Below are the code and all the weights of a small trained network. Each question names an input and a class and asks about switching units off, where a switched-off unit gives its printed mean instead of its output.

import numpy as np


def w(rows, s, z=0):
    codes = np.array(rows[::2]) - 128.0
    scale = np.full(codes.shape[1], s)
    scale[-1] = z or s
    return codes * scale


def norm(h):
    return h / np.sqrt((h * h).mean(-1, keepdims=True) + 1e-5)


def f(y):
    return y / 2 * (1 + np.tanh(0.7978845608 * (y + 0.044715 * y**3)))


def log_softmax(a):
    a = a - a.max(-1, keepdims=True)
    return a - np.log(np.exp(a).sum(-1, keepdims=True))


def net(x, mask):
    res = np.array(x, float).reshape(1, 4) / 4 @ E
    u = 0
    for l in range(4):
        y = f(norm(res) @ A[l][:, :-1].T + A[l][:, -1])
        res = res + np.where(mask[u : u + 4], y, B[l][:, -1]) @ B[l][:, :-1]
        u += 4
    return log_softmax(norm(res)[-1] @ U[:, :-1].T + U[:, -1])


A, B = {}, {}
E = w([
[89,215,170,75,103,35,171,150,150],'x0',
[218,173,160,87,146,95,64,84,142],'x1',
[59,170,108,42,44,48,250,92,232],'x2',
[133,86,200,204,65,230,152,163,200],'x3',
],0.013)
A[0] = w([
[180,153,251,203,138,211,77,212,134,191],'0.n0',
[187,164,204,134,160,91,44,143,106,4],'0.n1',
[187,109,149,115,60,179,139,49,241,8],'0.n2',
[102,139,242,187,43,206,192,197,210,24],'0.n3',
],0.025,0.0035)
B[0] = w([
[122,115,184,159,90,145,82,88,62,255],'0.n0',
[122,177,119,129,189,89,118,113,127,188],'0.n1',
[171,72,61,101,181,85,111,145,142,195],'0.n2',
[122,50,133,123,131,95,81,118,251,243],'0.n3',
],0.027,0.03)
A[1] = w([
[171,96,34,78,189,95,110,193,45,4],'1.n0',
[24,118,123,246,135,197,172,151,50,181],'1.n1',
[79,39,31,127,59,147,254,193,160,15],'1.n2',
[38,146,46,94,149,47,251,113,203,142],'1.n3',
],0.023,0.0046)
B[1] = w([
[178,150,76,192,174,91,31,209,76,204],'1.n0',
[27,71,37,31,198,205,129,168,169,181],'1.n1',
[25,75,153,159,176,167,43,168,129,179],'1.n2',
[129,173,248,115,27,90,110,30,51,254],'1.n3',
],0.016,0.022)
A[2] = w([
[121,195,116,33,72,31,190,149,202,20],'2.n0',
[81,219,118,81,172,92,130,155,70,112],'2.n1',
[175,170,101,135,93,128,251,173,167,4],'2.n2',
[58,143,110,40,180,84,139,128,160,72],'2.n3',
],0.031,0.0025)
B[2] = w([
[208,185,161,184,67,167,143,152,6,168],'2.n0',
[132,109,98,56,154,37,119,98,176,254],'2.n1',
[65,172,201,133,76,207,163,102,82,128],'2.n2',
[100,166,154,154,133,142,105,114,57,180],'2.n3',
],0.02,0.016)
A[3] = w([
[127,66,160,169,78,121,70,136,119,254],'3.n0',
[138,65,149,149,142,171,71,124,148,16],'3.n1',
[170,119,137,138,94,184,232,204,140,11],'3.n2',
[148,95,94,138,90,252,189,144,84,13],'3.n3',
],0.04,0.001)
B[3] = w([
[101,107,79,153,214,161,74,114,55,254],'3.n0',
[96,215,168,113,4,122,250,145,81,237],'3.n1',
[127,165,187,68,110,143,94,68,158,128],'3.n2',
[57,138,113,117,219,227,132,187,166,136],'3.n3',
],0.02,0.04)
U = w([
[104,46,134,124,99,108,100,125,250,212],'0',
[52,103,169,156,86,125,60,73,70,211],'1',
[181,136,81,203,103,158,150,184,110,28],'2',
[74,126,94,128,148,230,149,180,106,78],'3',
[193,217,183,109,26,90,181,96,96,103],'4',
[166,188,96,87,203,48,75,114,97,211],'5',
[126,146,72,133,142,142,121,178,142,15],'6',
[185,128,120,156,129,156,138,160,126,1],'7',
],0.017,0.0043)

Each question gives the input, the list of numbers given to net, and the class t.
The units are the neurons (one row each of A and B). Each row of codes is followed by its name. A weight is (code - 128) times the scale printed after its matrix; where a second scale follows, it is the last column's (A, B and U).
mask holds one flag per neuron, layer by layer. A switched-off neuron (its flag False) gives its mean, the last column of its row in B, instead of its output. The means were averaged over made-up inputs and are rounded, as every weight is.
A unit's drop is (log p(t) with every unit on - log p(t) with that unit switched off) / (log p(t) with every unit on - log p(t) with every unit switched off).
The circuit of an input: a set's keep is (log p(t) with only the set's units on - log p(t) with every unit switched off) / (log p(t) with every unit on - log p(t) with every unit switched off). Starting from the 12 units with the biggest drops (on a tie, the unit counted first), units are removed one at a time, each time the one whose removal leaves the highest keep (on an exact tie, the one counted first), for as long as the keep stays at least 0.8.
circuit, biggest first: the units of the circuit, biggest drop first
unit that matters most: the unit with the biggest drop
top k neurons: the k neurons with the biggest drops, biggest first
k most important neurons of layer l: the k neurons of layer l with the biggest drops, biggest first
drop of u: that unit's drop, to one decimal
input [-5,-8,-8,-7], class 3: circuit, biggest first : [0.n3, 1.n1, 1.n3]
input [-7,8,4,7], class 0: unit that matters most : 0.n2
input [2,6,3,-5], class 4: top 3 neurons : [0.n2, 0.n0, 3.n0]
input [-8,-6,2,-5], class 3: circuit, biggest first : [0.n3, 0.n2, 1.n1]
input [-1,-2,-2,-1], class 3: top 2 neurons : [0.n3, 0.n1]
input [4,-8,-7,-2], class 3: circuit, biggest first : [0.n3, 1.n3, 1.n1]
input [-3,-4,-1,-3], class 3: top 4 neurons : [0.n1, 0.n2, 0.n3, 1.n1]
input [-5,7,-6,-3], class 5: top 2 neurons : [0.n1, 0.n3]
input [-6,1,-2,2], class 3: top 2 neurons : [0.n3, 1.n3]
input [3,2,6,-6], class 4: top 3 neurons : [0.n0, 0.n2, 0.n3]
input [-7,-7,2,6], class 0: top 2 neurons : [0.n3, 1.n3]
input [6,6,-5,0], class 5: 2 most important neurons of layer 0 : [0.n1, 0.n3]
input [-7,-1,6,3], class 0: drop of 0.n2 : 0.3
input [-4,-6,6,4], class 0: drop of 0.n2 : 0.1
input [-5,7,8,-7], class 5: drop of 0.n0 : 0.5
input [2,5,6,-4], class 4: most important neuron of layer 1 : [1.n2]
input [-6,-6,-2,1], class 3: 2 most important neurons of layer 1 : [1.n3, 1.n1]
input [-8,5,4,7], class 0: 2 most important neurons of layer 0 : [0.n3, 0.n2]
